Below is a small trained network, with its code and all its weights. Each question gives an input and a class and asks what happens when units are switched off, that is, made to give their printed mean instead of their output.

import numpy as np


def w(rows, s, z=0):
    codes = np.array(rows[::2]) - 128.0
    scale = np.full(codes.shape[1], s)
    scale[-1] = z or s
    return codes * scale


def f(y):
    return y / 2 * (1 + np.tanh(0.7978845608 * (y + 0.044715 * y**3)))


def log_softmax(a):
    a = a - a.max(-1, keepdims=True)
    return a - np.log(np.exp(a).sum(-1, keepdims=True))


def net(x, mask):
    res = np.array(x, float).reshape(1, 4) / 4 @ E
    y = f(res @ A[0][:, :-1].T + A[0][:, -1])
    res = res + np.where(mask, y, B[0][:, -1]) @ B[0][:, :-1]
    return log_softmax(res[-1] @ U[:, :-1].T + U[:, -1])


A, B = {}, {}
E = w([
[135,129,136,133,142,161,151,103,123,116],'x0',
[233,119,158,101,175,163,32,90,18,254],'x1',
[184,189,56,220,16,21,155,70,53,112],'x2',
[159,151,172,155,64,179,144,136,155,140],'x3',
],0.0094)
A[0] = w([
[90,114,115,68,121,154,151,152,147,183,36],'N0',
[58,110,86,165,76,120,193,118,205,68,154],'N1',
[181,143,96,216,99,76,137,87,77,117,78],'N2',
[195,137,149,89,111,120,116,92,63,175,143],'N3',
[221,160,100,245,104,10,169,81,75,139,119],'N4',
[167,97,133,132,119,104,105,141,125,167,70],'N5',
[196,140,124,160,137,159,34,62,33,217,140],'N6',
[135,76,183,62,211,180,114,215,213,146,27],'N7',
[132,120,137,166,157,131,204,99,149,159,75],'N8',
[250,140,152,97,149,133,47,108,43,194,125],'N9',
[24,183,137,163,107,74,229,170,201,2,131],'N10',
[111,176,91,146,117,112,134,91,76,133,51],'N11',
[109,139,124,89,142,144,144,141,115,133,5],'N12',
[144,157,105,221,78,60,162,42,42,126,38],'N13',
],0.0081,0.0026)
B[0] = w([
[149,138,154,92,96,119,148,114,128,60,144],'N0',
[170,81,67,154,133,65,148,117,119,132,213],'N1',
[76,158,205,96,94,160,89,191,62,96,189],'N2',
[175,106,94,175,146,158,134,117,146,128,175],'N3',
[92,180,245,77,149,153,111,148,92,94,223],'N4',
[116,92,119,151,101,148,143,177,120,134,139],'N5',
[173,73,68,198,150,76,150,106,157,151,214],'N6',
[86,200,231,1,123,147,86,191,73,141,210],'N7',
[119,126,113,110,152,114,153,110,141,167,129],'N8',
[144,46,50,228,148,48,203,97,210,138,215],'N9',
[206,61,65,241,139,89,149,104,133,176,250],'N10',
[124,137,179,124,134,121,98,138,88,145,153],'N11',
[118,173,115,125,110,149,146,96,99,139,128],'N12',
[93,231,207,61,173,174,114,209,148,52,206],'N13',
],0.0074,0.018)
U = w([
[163,81,2,250,129,130,129,111,170,103,247],'0',
[88,170,215,58,129,166,111,145,133,90,9],'1',
],0.0095,0.0014)

Each question gives the input, the list of numbers given to net, and the class t.
The units are the neurons (one row each of A and B). Each row of codes is followed by its name. A weight is (code - 128) times the scale printed after its matrix; where a second scale follows, it is the last column's (A, B and U).
mask holds one flag per neuron, in row order. A switched-off neuron (its flag False) gives its mean, the last column of its row in B, instead of its output. The means were averaged over made-up inputs and are rounded, as every weight is.
A unit's drop is (log p(t) with every unit on - log p(t) with that unit switched off) / (log p(t) with every unit on - log p(t) with every unit switched off).
top k neurons: the k neurons with the biggest drops, biggest first
drop of u: that unit's drop, to one decimal
input [5,-8,-8,-6], class 0: top 2 neurons -> N10; N4
input [2,5,-5,8], class 0: top 2 neurons -> N9; N4
input [8,-5,-5,4], class 0: top 3 neurons -> N10; N4; N13
input [-5,5,6,8], class 1: top 2 neurons -> N4; N13
input [-3,5,7,5], class 1: top neuron -> N4
input [-8,0,2,3], class 1: top 2 neurons -> N10; N9
input [3,5,-5,-3], class 0: top 2 neurons -> N9; N4
input [3,-3,4,6], class 1: top 2 neurons -> N9; N6
input [-3,-5,7,-1], class 1: drop of N13 -> 0.2
input [-5,0,-1,6], class 1: drop of N11 -> -0.1
input [3,2,4,-8], class 1: drop of N10 -> 0.1
